Here is a tiny trained network, its code and every weight. The questions are about switching its units off for an input and a target symbol, where a switched-off unit gives its printed mean instead of its output.

import numpy as np


def w(rows, s, z=0):
    codes = np.array(rows[::2]) - 128.0
    scale = np.full(codes.shape[1], s)
    scale[-1] = z or s
    return codes * scale


def norm(h):
    return h / np.sqrt((h * h).mean(-1, keepdims=True) + 1e-5)


def f(y):
    return np.maximum(y, 0)


def softmax(a):
    e = np.exp(a - a.max(-1, keepdims=True))
    return e / e.sum(-1, keepdims=True)


def log_softmax(a):
    a = a - a.max(-1, keepdims=True)
    return a - np.log(np.exp(a).sum(-1, keepdims=True))


def net(x, mask):
    ids = ['ΘΛβδξφ'.index(c) for c in x.split()]
    T = len(ids)
    res = E[ids] + P[:T]
    r = norm(res)
    for j in range(2):
        rows = slice(3 * j, 3 * j + 3)
        q, k, v = (r @ M[0][rows].T for M in (Q, K, V))
        z = softmax(np.where(np.tri(T) > 0, q @ k.T / 3**0.5, -1e9)) @ v
        o = O[0][rows]
        res = res + np.where(mask[j], z, o[:, -1]) @ o[:, :-1]
    y = f(norm(res) @ A[0][:, :-1].T + A[0][:, -1])
    res = res + np.where(mask[2:6], y, B[0][:, -1]) @ B[0][:, :-1]
    return log_softmax(norm(res)[-1] @ U[:, :-1].T + U[:, -1])


Q, K, V, O, A, B = {}, {}, {}, {}, {}, {}
E = w([
[128,156,140,177,65,200,137,114],'Θ',
[195,166,148,181,111,133,71,138],'Λ',
[160,207,136,35,113,194,245,44],'β',
[218,79,41,37,188,22,200,92],'δ',
[18,196,159,52,117,112,203,175],'ξ',
[22,154,100,80,150,248,176,139],'φ',
],0.015)
P = w([
[65,159,134,105,119,78,98,134],'0',
[152,116,104,144,123,242,103,147],'1',
[124,114,133,84,140,247,147,88],'2',
[125,135,156,145,180,144,194,160],'3',
[112,79,98,167,132,174,125,121],'4',
[85,195,186,96,63,80,153,156],'5',
],0.013)
Q[0] = w([
[105,88,116,160,106,60,120,151],'head 0',
[132,153,103,163,97,86,129,113],'head 0',
[95,116,80,118,98,57,152,148],'head 0',
[136,129,145,175,155,5,93,129],'head 1',
[106,161,160,164,101,111,127,92],'head 1',
[70,117,74,88,55,130,147,75],'head 1',
],0.012)
K[0] = w([
[254,96,98,160,158,208,173,116],'head 0',
[128,113,115,135,218,155,148,217],'head 0',
[117,127,134,204,148,160,177,112],'head 0',
[95,59,114,125,139,204,136,102],'head 1',
[168,205,66,134,250,102,160,120],'head 1',
[132,114,184,103,140,91,125,156],'head 1',
],0.0075)
V[0] = w([
[123,89,81,76,202,69,151,197],'head 0',
[162,167,147,124,209,255,156,108],'head 0',
[204,180,184,116,81,36,131,109],'head 0',
[167,84,4,80,221,129,170,149],'head 1',
[122,172,194,116,84,188,177,85],'head 1',
[141,113,150,111,68,194,177,62],'head 1',
],0.0086)
O[0] = w([
[187,74,164,95,28,147,168,88,93],'head 0',
[42,102,96,165,125,80,169,81,204],'head 0',
[128,169,127,154,10,86,21,143,63],'head 0',
[185,100,171,116,115,129,148,2,91],'head 1',
[114,135,23,158,86,143,110,149,255],'head 1',
[50,144,51,177,231,74,82,78,198],'head 1',
],0.0092,0.0084)
A[0] = w([
[78,166,167,163,129,2,162,130,254],'neuron 0',
[51,123,42,108,125,123,16,95,112],'neuron 1',
[146,106,145,232,140,145,142,59,127],'neuron 2',
[100,62,98,132,66,214,90,115,118],'neuron 3',
],0.0084,0.003)
B[0] = w([
[161,150,148,61,98,206,151,145,197],'neuron 0',
[147,161,34,158,179,165,132,55,254],'neuron 1',
[104,79,132,160,159,250,153,131,171],'neuron 2',
[117,167,126,171,49,119,74,78,185],'neuron 3',
],0.013,0.007)
U = w([
[141,69,175,113,109,130,109,226,198],'Θ',
[107,193,96,197,200,49,104,103,5],'Λ',
[88,30,138,148,232,138,194,137,128],'β',
[192,22,254,106,119,105,123,42,126],'δ',
[53,82,138,157,191,115,151,31,177],'ξ',
[122,105,177,142,74,108,140,175,198],'φ',
],0.0064,0.002)

Each question gives the input, a string of symbols that net reads in full, and the target symbol t.
The units are the heads (3 rows each of Q, K, V and O) and the neurons (one row each of A and B). Each row of codes is followed by its name. A weight is (code - 128) times the scale printed after its matrix; where a second scale follows, it is the last column's (O, A, B and U).
mask holds one flag per unit, heads first, then neurons. A switched-off unit (its flag False) gives its mean, the last column of its rows in O or B, instead of its output. The means were averaged over made-up inputs and are rounded, as every weight is.
A unit's drop is (log p(t) with every unit on - log p(t) with that unit switched off) / (log p(t) with every unit on - log p(t) with every unit switched off).
The circuit of an input: a set's keep is (log p(t) with only the set's units on - log p(t) with every unit switched off) / (log p(t) with every unit on - log p(t) with every unit switched off). Starting from all 6 units, units are removed one at a time, each time the one whose removal leaves the highest keep (on an exact tie, the one counted first), for as long as the keep stays at least 0.8.
circuit, biggest first: the units of the circuit, biggest drop first
which heads matter: for each layer, one digit per head in row order, 1 if its drop is at least 0.15 and else 0, layers parted by /
drop of u: that unit's drop, to one decimal
input Λ φ φ Θ, target Θ: circuit, biggest first -> (head 1; head 0)
input β β β, target Λ: circuit, biggest first -> (head 0; head 1)
input δ φ φ φ β φ, target δ: which heads matter -> 01
input Λ Θ δ Θ ξ, target Θ: circuit, biggest first -> (head 1)
input ξ φ ξ, target φ: which heads matter -> 11
input φ Λ φ Λ, target β: circuit, biggest first -> (head 0; neuron 1)
input δ ξ Θ φ β, target δ: which heads matter -> 01
input Θ δ Θ, target Λ: which heads matter -> 10
input ξ φ β β φ β, target φ: circuit, biggest first -> (head 0; neuron 1)
input φ β ξ φ φ Θ, target β: circuit, biggest first -> (head 0; neuron 3)
input ξ φ Λ, target Θ: which heads matter -> 11
input Λ ξ Λ φ Θ, target φ: which heads matter -> 01
input ξ β φ, target Θ: which heads matter -> 11
input φ ξ φ φ β Λ, target β: which heads matter -> 10
input δ ξ Θ, target δ: which heads matter -> 01
input Λ Λ β Λ δ β, target φ: circuit, biggest first -> (head 1; head 0)
input δ φ Λ, target δ: circuit, biggest first -> (head 1)
input δ β Λ, target δ: which heads matter -> 11
input Λ φ β β β, target Θ: drop of neuron 3 -> 0.0
input Θ β Θ, target Λ: drop of head 1 -> 0.1
input Λ φ ξ Θ φ, target Θ: drop of head 1 -> 1.1
input δ φ φ, target δ: drop of head 1 -> 0.4
